Below are the code and all the weights of a small trained network. Each question names an input and a target symbol and asks about switching units off, where a switched-off unit gives its printed mean instead of its output.

import numpy as np


def w(rows, s, z=0):
    codes = np.array(rows[::2]) - 128.0
    scale = np.full(codes.shape[1], s)
    scale[-1] = z or s
    return codes * scale


def f(y):
    return np.maximum(y, 0)


def softmax(a):
    e = np.exp(a - a.max(-1, keepdims=True))
    return e / e.sum(-1, keepdims=True)


def log_softmax(a):
    a = a - a.max(-1, keepdims=True)
    return a - np.log(np.exp(a).sum(-1, keepdims=True))


def net(x, mask):
    ids = ['αβδεζθλμξπσφψω'.index(c) for c in x.split()]
    T = len(ids)
    res = E[ids] + P[:T]
    r = res
    for j in range(2):
        rows = slice(2 * j, 2 * j + 2)
        q, k, v = (r @ M[0][rows].T for M in (Q, K, V))
        z = softmax(np.where(np.tri(T) > 0, q @ k.T / 2**0.5, -1e9)) @ v
        o = O[0][rows]
        res = res + np.where(mask[j], z, o[:, -1]) @ o[:, :-1]
    y = f(res @ A[0][:, :-1].T + A[0][:, -1])
    res = res + np.where(mask[2:14], y, B[0][:, -1]) @ B[0][:, :-1]
    return log_softmax(res[-1] @ U[:, :-1].T + U[:, -1])


Q, K, V, O, A, B = {}, {}, {}, {}, {}, {}
E = w([
[92,76,45,226,124,96,147,190,231,118],'α',
[151,104,139,143,199,222,148,61,182,143],'β',
[57,184,149,185,243,60,79,149,172,123],'δ',
[161,183,82,203,56,27,214,157,90,152],'ε',
[53,78,193,15,229,202,112,56,206,130],'ζ',
[159,215,158,104,50,147,175,132,247,181],'θ',
[197,118,139,68,119,69,51,87,151,181],'λ',
[195,137,115,153,100,159,179,168,51,163],'μ',
[111,151,162,31,126,95,145,225,254,122],'ξ',
[215,198,84,147,141,68,191,141,145,135],'π',
[242,148,129,108,95,33,81,89,149,213],'σ',
[145,207,139,50,180,209,212,125,93,85],'φ',
[128,94,191,112,73,197,156,193,88,181],'ψ',
[82,200,6,58,62,91,61,82,141,54],'ω',
],0.016)
P = w([
[31,145,121,75,238,100,107,224,62,250],'0',
[96,173,129,87,157,158,89,199,98,152],'1',
[114,127,129,100,164,110,119,156,111,150],'2',
[144,112,128,102,149,99,129,135,134,129],'3',
[161,99,125,114,137,99,143,103,149,108],'4',
[180,86,125,118,117,87,154,82,162,80],'5',
[199,82,121,125,110,93,156,57,178,55],'6',
],0.012)
Q[0] = w([
[189,253,69,68,169,114,169,170,212,110],'head 0',
[232,64,221,97,142,39,36,174,148,168],'head 0',
[175,207,138,51,167,162,174,96,73,102],'head 1',
[142,71,14,140,56,193,75,166,92,113],'head 1',
],0.0069)
K[0] = w([
[243,165,120,96,109,120,175,97,232,1],'head 0',
[225,98,129,47,41,190,96,142,85,125],'head 0',
[183,225,224,70,212,143,86,143,65,65],'head 1',
[62,221,174,239,168,121,32,166,123,145],'head 1',
],0.0061)
V[0] = w([
[57,178,183,65,54,99,144,173,121,97],'head 0',
[71,18,200,157,90,144,85,144,79,162],'head 0',
[147,25,89,123,136,126,175,129,143,3],'head 1',
[193,110,216,109,36,102,165,71,134,56],'head 1',
],0.0052)
O[0] = w([
[43,75,30,188,197,83,114,14,145,236,136],'head 0',
[177,60,134,2,193,159,75,138,226,95,54],'head 0',
[155,128,16,55,245,158,144,203,110,202,27],'head 1',
[37,151,223,54,208,89,105,154,108,211,2],'head 1',
],0.0066)
A[0] = w([
[58,169,96,85,173,113,125,251,110,177,92],'neuron 0',
[70,84,109,89,192,147,63,185,158,86,37],'neuron 1',
[155,83,140,155,121,192,120,133,100,194,113],'neuron 2',
[105,101,89,116,165,99,123,39,145,93,11],'neuron 3',
[88,175,157,143,108,49,146,206,57,110,145],'neuron 4',
[103,81,155,89,162,193,137,91,131,101,77],'neuron 5',
[142,134,118,106,85,116,161,147,48,111,157],'neuron 6',
[164,134,150,129,146,191,206,138,115,129,159],'neuron 7',
[61,116,218,85,191,126,85,173,66,191,36],'neuron 8',
[99,63,97,92,95,89,147,136,183,116,3],'neuron 9',
[94,146,154,78,123,97,69,232,146,160,71],'neuron 10',
[173,111,130,171,129,108,52,148,156,126,79],'neuron 11',
],0.012,0.0028)
B[0] = w([
[155,196,84,2,86,166,112,209,63,201,164],'neuron 0',
[124,10,145,127,107,144,132,175,196,131,165],'neuron 1',
[72,125,148,183,145,102,126,180,97,91,162],'neuron 2',
[66,137,122,157,133,137,99,157,133,159,195],'neuron 3',
[172,127,84,105,154,134,177,95,127,87,253],'neuron 4',
[182,153,8,85,102,113,121,88,151,82,177],'neuron 5',
[89,49,146,79,122,119,51,178,92,155,203],'neuron 6',
[56,148,160,195,182,122,98,118,136,155,204],'neuron 7',
[121,39,164,72,7,79,236,91,61,179,148],'neuron 8',
[122,196,172,146,125,148,141,101,120,102,165],'neuron 9',
[140,173,233,57,132,102,85,158,116,75,149],'neuron 10',
[141,99,153,98,155,234,94,74,147,158,226],'neuron 11',
],0.0099,0.0076)
U = w([
[76,155,100,87,139,231,146,69,31,175,97],'α',
[90,126,130,198,254,113,95,83,199,15,252],'β',
[90,101,92,151,136,105,98,123,131,213,28],'δ',
[186,146,58,144,107,106,180,115,61,66,168],'ε',
[84,86,94,87,114,151,148,84,143,119,82],'ζ',
[82,173,154,179,54,118,201,75,168,201,94],'θ',
[179,114,66,155,137,198,116,219,157,188,111],'λ',
[78,46,201,174,108,132,97,205,87,121,227],'μ',
[126,182,146,77,123,118,106,188,165,58,196],'ξ',
[100,122,200,103,139,121,179,75,117,49,77],'π',
[197,111,172,108,124,117,37,54,109,180,142],'σ',
[120,112,118,128,149,126,92,135,152,132,40],'φ',
[119,121,141,119,150,128,107,131,136,105,36],'ψ',
[66,158,61,115,99,89,38,97,119,107,17],'ω',
],0.0081,0.0042)

Each question gives the input, a string of symbols that net reads in full, and the target symbol t.
The units are the heads (2 rows each of Q, K, V and O) and the neurons (one row each of A and B). Each row of codes is followed by its name. A weight is (code - 128) times the scale printed after its matrix; where a second scale follows, it is the last column's (O, A, B and U).
mask holds one flag per unit, heads first, then neurons. A switched-off unit (its flag False) gives its mean, the last column of its rows in O or B, instead of its output. The means were averaged over made-up inputs and are rounded, as every weight is.
A unit's drop is (log p(t) with every unit on - log p(t) with that unit switched off) / (log p(t) with every unit on - log p(t) with every unit switched off).
The circuit of an input: a set's keep is (log p(t) with only the set's units on - log p(t) with every unit switched off) / (log p(t) with every unit on - log p(t) with every unit switched off). Starting from the 12 units with the biggest drops (on a tie, the unit counted first), units are removed one at a time, each time the one whose removal leaves the highest keep (on an exact tie, the one counted first), for as long as the keep stays at least 0.8.
units of the circuit, in order: the units of the circuit, biggest drop first
most important unit: the unit with the biggest drop
top k neurons: the k neurons with the biggest drops, biggest first
heads that matter: for each layer, one digit per head in row order, 1 if its drop is at least 0.15 and else 0, layers parted by /
drop of u: that unit's drop, to one decimal
input β π π δ π δ, target ε: heads that matter : 11
input δ β β σ δ β δ, target ξ: heads that matter : 11
input μ φ δ λ ζ, target ζ: units of the circuit, in order : [head 1; neuron 5; neuron 8]
input σ σ δ θ δ σ ψ, target μ: units of the circuit, in order : [neuron 6; neuron 2]
input δ α δ, target λ: heads that matter : 01
input δ θ δ ξ δ, target δ: heads that matter : 11
input δ ξ δ, target δ: heads that matter : 10
input θ β δ π δ δ μ, target μ: heads that matter : 00
input δ θ δ, target θ: most important unit : neuron 8
input δ π δ, target ε: heads that matter : 10
input σ δ ζ, target ζ: heads that matter : 00
input δ λ μ δ ζ α, target λ: heads that matter : 01
input δ σ σ δ, target π: top 3 neurons : [neuron 8; neuron 4; neuron 10]
input δ σ β, target β: most important unit : neuron 7
input π σ β ω δ β ψ, target μ: drop of neuron 6 : 0.1
input σ σ δ σ δ δ φ, target α: drop of neuron 0 : 0.2
input δ φ δ, target α: drop of neuron 6 : 0.0
